Below are the code and all the weights of a small trained network. Each question names an input and a class and asks about switching units off, where a switched-off unit gives its printed mean instead of its output.

import numpy as np


def w(rows, s, z=0):
    codes = np.array(rows[::2]) - 128.0
    scale = np.full(codes.shape[1], s)
    scale[-1] = z or s
    return codes * scale


def f(y):
    return y / 2 * (1 + np.tanh(0.7978845608 * (y + 0.044715 * y**3)))


def log_softmax(a):
    a = a - a.max(-1, keepdims=True)
    return a - np.log(np.exp(a).sum(-1, keepdims=True))


def net(x, mask):
    res = np.array(x, float).reshape(1, 7) / 4 @ E
    y = f(res @ A[0][:, :-1].T + A[0][:, -1])
    res = res + np.where(mask, y, B[0][:, -1]) @ B[0][:, :-1]
    return log_softmax(res[-1] @ U[:, :-1].T + U[:, -1])


A, B = {}, {}
E = w([
[168,180,60,182,143,211,132,68],'x0',
[95,171,25,55,119,125,116,212],'x1',
[254,78,144,61,193,172,67,182],'x2',
[127,131,128,132,128,126,129,129],'x3',
[106,103,98,185,155,96,10,137],'x4',
[123,21,80,176,123,143,191,174],'x5',
[129,127,128,131,121,128,131,130],'x6',
],0.0069)
A[0] = w([
[111,71,198,80,120,59,108,202,84],'neuron 0',
[154,88,198,177,129,124,115,77,65],'neuron 1',
[204,109,139,107,164,147,97,161,87],'neuron 2',
[182,154,162,65,106,173,253,123,32],'neuron 3',
[203,102,143,90,168,155,112,148,67],'neuron 4',
[84,82,197,83,100,63,110,165,55],'neuron 5',
[163,103,200,174,156,109,136,80,85],'neuron 6',
[138,204,171,78,111,133,77,93,55],'neuron 7',
[153,212,162,76,143,93,90,83,82],'neuron 8',
[116,93,98,199,164,90,10,140,2],'neuron 9',
[123,110,190,86,105,127,166,155,34],'neuron 10',
[146,104,183,169,117,120,140,82,24],'neuron 11',
[158,97,207,169,134,133,130,82,75],'neuron 12',
[99,153,65,74,155,125,120,177,46],'neuron 13',
[127,202,177,78,124,115,83,94,39],'neuron 14',
[137,49,80,158,108,138,182,155,26],'neuron 15',
[107,145,53,62,130,110,112,173,82],'neuron 16',
[176,157,72,175,143,231,117,87,40],'neuron 17',
[198,100,147,93,146,157,93,155,70],'neuron 18',
[142,91,206,161,146,136,123,72,68],'neuron 19',
[143,36,82,162,122,146,170,162,54],'neuron 20',
[176,158,69,168,119,220,124,91,63],'neuron 21',
],0.0072,0.0039)
B[0] = w([
[164,162,103,119,190,89,164,82,254],'neuron 0',
[123,156,79,88,110,166,139,171,197],'neuron 1',
[62,162,150,160,82,119,164,92,203],'neuron 2',
[58,81,125,52,145,109,2,106,220],'neuron 3',
[65,157,134,166,81,112,150,95,198],'neuron 4',
[152,179,89,130,187,91,170,91,222],'neuron 5',
[130,159,80,93,105,166,148,173,206],'neuron 6',
[117,82,145,167,182,152,151,159,187],'neuron 7',
[123,80,170,181,180,163,144,166,209],'neuron 8',
[81,102,131,35,135,127,60,109,204],'neuron 9',
[126,127,103,97,162,120,117,115,140],'neuron 10',
[104,147,86,106,117,152,142,159,155],'neuron 11',
[133,176,72,85,101,173,146,180,202],'neuron 12',
[132,148,95,120,104,164,141,159,179],'neuron 13',
[108,95,144,187,188,162,153,157,178],'neuron 14',
[102,103,157,173,182,160,135,155,177],'neuron 15',
[151,162,88,124,97,182,163,172,212],'neuron 16',
[146,144,107,109,181,77,150,104,217],'neuron 17',
[63,165,138,188,62,112,175,91,195],'neuron 18',
[128,153,92,104,115,159,146,157,198],'neuron 19',
[116,112,175,162,194,160,133,152,191],'neuron 20',
[147,155,116,106,190,64,157,95,213],'neuron 21',
],0.011,0.0034)
U = w([
[145,129,136,122,118,122,130,125,253],'0',
[11,173,132,188,50,105,175,78,74],'1',
[171,166,71,79,98,181,142,222,77],'2',
[201,157,105,106,201,60,155,74,64],'3',
[126,59,181,181,185,174,137,190,88],'4',
[79,79,136,34,126,121,27,108,100],'5',
[177,120,147,132,90,115,127,128,230],'6',
[238,68,163,148,42,107,96,127,49],'7',
],0.011,0.015)

Each question gives the input, the list of numbers given to net, and the class t.
The units are the neurons (one row each of A and B). Each row of codes is followed by its name. A weight is (code - 128) times the scale printed after its matrix; where a second scale follows, it is the last column's (A, B and U).
mask holds one flag per neuron, in row order. A switched-off neuron (its flag False) gives its mean, the last column of its row in B, instead of its output. The means were averaged over made-up inputs and are rounded, as every weight is.
A unit's drop is (log p(t) with every unit on - log p(t) with that unit switched off) / (log p(t) with every unit on - log p(t) with every unit switched off).
The circuit of an input: a set's keep is (log p(t) with only the set's units on - log p(t) with every unit switched off) / (log p(t) with every unit on - log p(t) with every unit switched off). Starting from the 12 units with the biggest drops (on a tie, the unit counted first), units are removed one at a time, each time the one whose removal leaves the highest keep (on an exact tie, the one counted first), for as long as the keep stays at least 0.8.
units of the circuit, in order: the units of the circuit, biggest drop first
unit that matters most: the unit with the biggest drop
top k neurons: the k neurons with the biggest drops, biggest first
input [-5,-4,7,7,-8,0,-3], class 5: top 3 neurons : neuron 3; neuron 10; neuron 16
input [-4,3,-6,6,-4,7,0], class 4: top 2 neurons : neuron 15; neuron 20
input [-8,-2,7,6,8,7,-4], class 3: units of the circuit, in order : neuron 0
input [2,1,3,3,-8,8,-5], class 4: top 2 neurons : neuron 20; neuron 15
input [-4,-4,2,-2,6,-7,3], class 4: units of the circuit, in order : neuron 8; neuron 14
input [6,-8,7,-7,0,-6,3], class 2: units of the circuit, in order : neuron 12; neuron 6
input [7,5,-4,2,6,0,-2], class 3: units of the circuit, in order : neuron 21; neuron 17
input [-2,-5,-3,1,-5,6,-3], class 4: units of the circuit, in order : neuron 15; neuron 20
input [-8,8,-6,2,-2,5,-4], class 2: top 2 neurons : neuron 16; neuron 13
input [-1,-1,4,4,4,-5,2], class 4: units of the circuit, in order : neuron 8; neuron 7
input [-7,-7,-1,-6,-5,7,4], class 2: units of the circuit, in order : neuron 12; neuron 6; neuron 1
input [-8,-8,7,-7,-1,5,7], class 2: units of the circuit, in order : neuron 12; neuron 6
input [-7,-6,-4,6,-6,-1,6], class 3: units of the circuit, in order : neuron 5; neuron 0
input [-4,-7,0,7,8,-3,-8], class 5: unit that matters most : neuron 9
input [-3,8,-6,6,2,-2,-3], class 2: units of the circuit, in order : neuron 16; neuron 13
input [-8,-3,-7,6,-4,-6,6], class 3: top 2 neurons : neuron 5; neuron 0
input [-1,-4,-3,-3,-6,-7,-3], class 4: top 3 neurons : neuron 8; neuron 14; neuron 7
input [8,-7,1,3,8,0,2], class 3: top 2 neurons : neuron 17; neuron 21
input [0,-8,8,-2,-8,-3,-2], class 1: units of the circuit, in order : neuron 18; neuron 4
input [-8,5,3,0,7,2,0], class 3: top 2 neurons : neuron 0; neuron 5
input [-7,6,3,-1,4,6,-3], class 3: units of the circuit, in order : neuron 0
input [7,-2,7,6,6,-8,-4], class 4: top 2 neurons : neuron 8; neuron 7
input [5,-6,4,5,3,-8,-5], class 4: top 3 neurons : neuron 8; neuron 7; neuron 14
input [-1,5,8,1,3,-3,-4], class 1: top 3 neurons : neuron 18; neuron 2; neuron 4
